Here is a tiny trained network, its code and every weight. The questions are about switching its units off for an input and a class, where a switched-off unit gives its printed mean instead of its output.

import numpy as np


def w(rows, s, z=0):
    codes = np.array(rows[::2]) - 128.0
    scale = np.full(codes.shape[1], s)
    scale[-1] = z or s
    return codes * scale


def norm(h):
    return h / np.sqrt((h * h).mean(-1, keepdims=True) + 1e-5)


def f(y):
    return y / 2 * (1 + np.tanh(0.7978845608 * (y + 0.044715 * y**3)))


def log_softmax(a):
    a = a - a.max(-1, keepdims=True)
    return a - np.log(np.exp(a).sum(-1, keepdims=True))


def net(x, mask):
    res = np.array(x, float).reshape(1, 6) / 4 @ E
    u = 0
    for l in range(2):
        y = f(norm(res) @ A[l][:, :-1].T + A[l][:, -1])
        res = res + np.where(mask[u : u + 15], y, B[l][:, -1]) @ B[l][:, :-1]
        u += 15
    return log_softmax(norm(res)[-1] @ U[:, :-1].T + U[:, -1])


A, B = {}, {}
E = w([
[122,253,124],'x0',
[69,122,71],'x1',
[129,126,125],'x2',
[160,129,80],'x3',
[125,126,127],'x4',
[127,129,126],'x5',
],0.012)
A[0] = w([
[196,134,65,2],'L0N0',
[49,127,198,92],'L0N1',
[178,117,73,60],'L0N2',
[188,113,176,68],'L0N3',
[36,136,75,23],'L0N4',
[152,125,101,72],'L0N5',
[174,133,146,73],'L0N6',
[145,148,141,69],'L0N7',
[139,144,140,61],'L0N8',
[158,160,162,92],'L0N9',
[126,72,134,215],'L0N10',
[54,113,199,142],'L0N11',
[130,127,136,100],'L0N12',
[59,122,250,80],'L0N13',
[181,119,66,67],'L0N14',
],0.015,0.0054)
B[0] = w([
[188,143,95,134],'L0N0',
[254,96,11,198],'L0N1',
[201,169,110,136],'L0N2',
[68,180,181,163],'L0N3',
[68,158,107,205],'L0N4',
[147,111,105,113],'L0N5',
[114,125,123,129],'L0N6',
[87,75,137,117],'L0N7',
[105,96,146,110],'L0N8',
[53,125,139,154],'L0N9',
[114,233,64,255],'L0N10',
[204,172,37,227],'L0N11',
[133,124,127,114],'L0N12',
[191,129,75,224],'L0N13',
[196,149,69,144],'L0N14',
],0.0081,0.0048)
A[1] = w([
[148,185,92,184],'L1N0',
[184,132,31,252],'L1N1',
[183,130,221,116],'L1N2',
[128,41,142,125],'L1N3',
[196,130,188,53],'L1N4',
[147,63,121,106],'L1N5',
[19,137,173,133],'L1N6',
[52,122,168,135],'L1N7',
[175,119,178,59],'L1N8',
[77,132,163,72],'L1N9',
[116,4,167,178],'L1N10',
[189,114,230,65],'L1N11',
[123,5,145,187],'L1N12',
[46,109,147,54],'L1N13',
[152,50,107,165],'L1N14',
],0.013,0.0033)
B[1] = w([
[184,43,209,195],'L1N0',
[148,49,166,245],'L1N1',
[80,88,14,144],'L1N2',
[130,165,229,129],'L1N3',
[78,93,2,138],'L1N4',
[135,225,224,132],'L1N5',
[202,148,102,142],'L1N6',
[174,161,64,130],'L1N7',
[82,89,86,129],'L1N8',
[131,161,79,125],'L1N9',
[124,112,238,134],'L1N10',
[86,72,60,141],'L1N11',
[135,132,238,138],'L1N12',
[141,132,39,125],'L1N13',
[170,192,236,146],'L1N14',
],0.0086,0.013)
U = w([
[153,127,132,191],'0',
[235,112,122,100],'1',
[55,190,236,212],'2',
[157,124,125,163],'3',
[148,120,126,159],'4',
[20,112,104,132],'5',
[96,136,170,26],'6',
[4,160,199,4],'7',
],0.016,0.015)

Each question gives the input, the list of numbers given to net, and the class t.
The units are the neurons (one row each of A and B). Each row of codes is followed by its name. A weight is (code - 128) times the scale printed after its matrix; where a second scale follows, it is the last column's (A, B and U).
mask holds one flag per neuron, layer by layer. A switched-off neuron (its flag False) gives its mean, the last column of its row in B, instead of its output. The means were averaged over made-up inputs and are rounded, as every weight is.
A unit's drop is (log p(t) with every unit on - log p(t) with that unit switched off) / (log p(t) with every unit on - log p(t) with every unit switched off).
The circuit of an input: a set's keep is (log p(t) with only the set's units on - log p(t) with every unit switched off) / (log p(t) with every unit on - log p(t) with every unit switched off). Starting from the 12 units with the biggest drops (on a tie, the unit counted first), units are removed one at a time, each time the one whose removal leaves the highest keep (on an exact tie, the one counted first), for as long as the keep stays at least 0.8.
circuit, biggest first: the units of the circuit, biggest drop first
unit that matters most: the unit with the biggest drop
k most important neurons: the k neurons with the biggest drops, biggest first
top k neurons in layer l: the k neurons of layer l with the biggest drops, biggest first
drop when u is switched off: that unit's drop, to one decimal
input [-5,7,-2,0,-4,2], class 5: unit that matters most => L0N10
input [-3,-8,5,-7,3,-7], class 5: circuit, biggest first => (L1N2 L1N11)
input [7,5,-3,5,7,-4], class 2: circuit, biggest first => (L0N1 L0N11)
input [5,-5,1,-7,0,-5], class 1: circuit, biggest first => (L0N13 L0N1)
input [7,-6,0,3,-3,6], class 2: 2 most important neurons => (L0N1 L0N9)
input [5,-6,3,-7,6,-1], class 1: top 3 neurons in layer 0 => (L0N13 L0N1 L0N11)
input [-8,-3,-1,6,-8,6], class 2: top 3 neurons in layer 0 => (L0N11 L0N1 L0N13)
input [3,7,4,-8,0,6], class 1: 2 most important neurons => (L0N1 L0N11)
input [7,-3,-1,3,5,-4], class 2: 2 most important neurons => (L0N1 L1N1)
input [-8,3,1,6,-2,8], class 2: 2 most important neurons => (L0N11 L0N1)
input [6,-7,4,1,-1,-6], class 5: top 2 neurons in layer 1 => (L1N2 L1N11)
input [-6,-8,6,-5,0,-6], class 5: top 2 neurons in layer 0 => (L0N3 L0N10)
input [7,7,6,4,-4,2], class 2: top 3 neurons in layer 0 => (L0N1 L0N11 L0N13)
input [0,-7,6,6,-5,2], class 5: unit that matters most => L0N11
input [-5,6,-1,-7,7,-1], class 1: drop when L0N13 is switched off => 0.1
input [-8,-5,0,-7,8,1], class 2: drop when L0N10 is switched off => -0.2
input [0,-8,-6,-3,-2,-4], class 5: drop when L0N2 is switched off => 0.0
